Here is a tiny trained network, its code and every weight. The questions are about switching its units off for an input and a target symbol, where a switched-off unit gives its printed mean instead of its output.

import numpy as np


def w(rows, s, z=0):
    codes = np.array(rows[::2]) - 128.0
    scale = np.full(codes.shape[1], s)
    scale[-1] = z or s
    return codes * scale


def f(y):
    return np.maximum(y, 0)


def softmax(a):
    e = np.exp(a - a.max(-1, keepdims=True))
    return e / e.sum(-1, keepdims=True)


def log_softmax(a):
    a = a - a.max(-1, keepdims=True)
    return a - np.log(np.exp(a).sum(-1, keepdims=True))


def net(x, mask):
    ids = ['ΔΠΦαθω'.index(c) for c in x.split()]
    T = len(ids)
    res = E[ids] + P[:T]
    r = res
    for j in range(3):
        rows = slice(2 * j, 2 * j + 2)
        q, k, v = (r @ M[0][rows].T for M in (Q, K, V))
        z = softmax(np.where(np.tri(T) > 0, q @ k.T / 2**0.5, -1e9)) @ v
        o = O[0][rows]
        res = res + np.where(mask[j], z, o[:, -1]) @ o[:, :-1]
    y = f(res @ A[0][:, :-1].T + A[0][:, -1])
    res = res + np.where(mask[3:11], y, B[0][:, -1]) @ B[0][:, :-1]
    return log_softmax(res[-1] @ U[:, :-1].T + U[:, -1])


Q, K, V, O, A, B = {}, {}, {}, {}, {}, {}
E = w([
[98,105,98,96,74,161,162,184],'Δ',
[63,177,130,3,143,111,72,100],'Π',
[63,87,166,236,97,79,169,125],'Φ',
[147,189,114,101,159,148,220,141],'α',
[153,84,132,176,134,196,55,81],'θ',
[215,101,144,88,197,94,110,131],'ω',
],0.016)
P = w([
[131,122,7,150,136,68,118,105],'0',
[147,101,104,118,108,111,122,68],'1',
[126,93,110,107,121,139,129,85],'2',
[119,100,121,111,127,143,126,102],'3',
[121,108,131,113,128,146,125,112],'4',
[122,118,142,118,130,147,125,124],'5',
[122,129,152,120,131,149,123,134],'6',
[123,138,162,125,132,151,121,144],'7',
[124,148,169,128,132,153,120,157],'8',
[127,155,178,130,136,157,122,173],'9',
[130,156,180,125,144,170,119,165],'10',
],0.014)
Q[0] = w([
[116,88,74,104,101,192,144,163],'h1',
[130,101,135,220,103,143,114,132],'h1',
[113,65,117,152,66,197,94,110],'h2',
[186,93,175,180,209,130,84,58],'h2',
[100,119,120,155,87,106,101,165],'h3',
[181,102,232,112,250,45,69,101],'h3',
],0.013)
K[0] = w([
[81,230,9,180,116,124,107,115],'h1',
[123,65,132,239,109,209,131,97],'h1',
[199,87,91,156,142,114,144,230],'h2',
[135,109,255,161,115,180,146,173],'h2',
[134,38,100,182,113,102,166,100],'h3',
[133,150,222,142,118,187,115,184],'h3',
],0.009)
V[0] = w([
[218,130,125,140,254,124,91,43],'h1',
[176,48,120,169,188,51,64,47],'h1',
[65,223,176,93,189,61,240,161],'h2',
[172,61,82,250,65,107,222,169],'h2',
[4,61,153,224,39,146,157,158],'h3',
[206,60,115,153,152,22,136,186],'h3',
],0.0062)
O[0] = w([
[95,105,97,181,105,124,167,188,165],'h1',
[127,52,157,168,143,106,143,201,216],'h1',
[155,65,254,139,111,106,160,159,2],'h2',
[28,190,183,106,126,123,117,96,161],'h2',
[147,31,103,120,142,147,96,197,14],'h3',
[154,137,170,73,218,195,144,63,233],'h3',
],0.0095,0.0036)
A[0] = w([
[208,126,144,114,152,161,59,46,138],'n1',
[49,147,111,110,73,102,76,64,174],'n2',
[158,100,112,81,142,70,93,125,124],'n3',
[73,164,144,164,69,121,189,85,107],'n4',
[152,81,170,205,118,137,142,144,5],'n5',
[172,103,95,198,140,1,138,170,63],'n6',
[166,169,136,78,169,114,133,43,184],'n7',
[123,141,159,145,170,127,81,13,103],'n8',
],0.0091,0.003)
B[0] = w([
[22,183,2,232,165,91,150,100,183],'n1',
[146,181,237,107,40,156,55,123,239],'n2',
[104,94,161,127,194,177,85,109,166],'n3',
[33,53,158,202,216,35,114,159,184],'n4',
[223,132,161,12,178,141,203,22,154],'n5',
[90,195,186,118,29,193,35,124,182],'n6',
[190,137,130,57,198,132,180,41,254],'n7',
[70,163,71,218,50,56,180,242,184],'n8',
],0.0069,0.0067)
U = w([
[156,29,159,104,180,172,69,192,178],'Δ',
[52,123,223,175,67,11,120,176,83],'Π',
[207,120,130,126,2,121,228,159,194],'Φ',
[149,115,87,121,230,125,207,42,145],'α',
[143,181,207,91,41,174,48,42,3],'θ',
[54,189,51,188,77,102,117,246,169],'ω',
],0.0081,0.0029)

Each question gives the input, a string of symbols that net reads in full, and the target symbol t.
The units are the heads (2 rows each of Q, K, V and O) and the neurons (one row each of A and B). Each row of codes is followed by its name. A weight is (code - 128) times the scale printed after its matrix; where a second scale follows, it is the last column's (O, A, B and U).
mask holds one flag per unit, heads first, then neurons. A switched-off unit (its flag False) gives its mean, the last column of its rows in O or B, instead of its output. The means were averaged over made-up inputs and are rounded, as every weight is.
A unit's drop is (log p(t) with every unit on - log p(t) with that unit switched off) / (log p(t) with every unit on - log p(t) with every unit switched off).
The circuit of an input: a set's keep is (log p(t) with only the set's units on - log p(t) with every unit switched off) / (log p(t) with every unit on - log p(t) with every unit switched off). Starting from all 11 units, units are removed one at a time, each time the one whose removal leaves the highest keep (on an exact tie, the one counted first), for as long as the keep stays at least 0.8.
circuit, biggest first: the units of the circuit, biggest drop first
most important unit: the unit with the biggest drop
top k neurons: the k neurons with the biggest drops, biggest first
which heads matter: for each layer, one digit per head in row order, 1 if its drop is at least 0.15 and else 0, layers parted by /
drop of u: that unit's drop, to one decimal
input Φ ω α ω Δ α θ Δ ω θ Δ, target Δ: circuit, biggest first : h3
input ω ω Δ ω ω θ Δ α Δ, target α: circuit, biggest first : h3, n7
input ω Φ Π Π ω ω Δ ω Π, target α: circuit, biggest first : h2, n2, n1
input θ Δ Δ, target ω: circuit, biggest first : h2, h1
input ω Δ ω Δ ω, target Δ: which heads matter : 100
input Δ Δ Φ Δ Φ ω ω Δ Δ θ, target ω: circuit, biggest first : n1, n8
input ω θ Π ω Δ Δ ω, target Δ: top 3 neurons : n8, n3, n2
input ω Δ Δ α Δ Δ θ θ ω θ ω, target ω: circuit, biggest first : h3, h1, h2
input Π Π α ω Δ Φ ω Δ Δ Δ, target Φ: which heads matter : 010
input Φ Δ Δ Δ θ θ ω Δ Δ ω θ, target α: top 3 neurons : n5, n2, n1
input Δ Π Φ θ Δ Δ Π ω Π, target α: circuit, biggest first : h2, n1
input θ ω θ Δ Δ Π Δ ω θ, target Δ: circuit, biggest first : h1, h3, n1
input θ θ Δ Δ Π Π Π Δ Φ Δ Π, target Δ: top 2 neurons : n3, n8
input Δ Φ Δ θ ω Δ Φ, target Δ: most important unit : h3
input ω ω Δ Φ ω ω ω α ω α Δ, target α: drop of n7 : 0.2
input Φ Δ ω Δ ω Δ Δ ω Δ Δ, target Δ: drop of h3 : 1.2
input Δ Δ Π Δ Φ Δ Π α Δ Δ, target θ: drop of h1 : 1.6
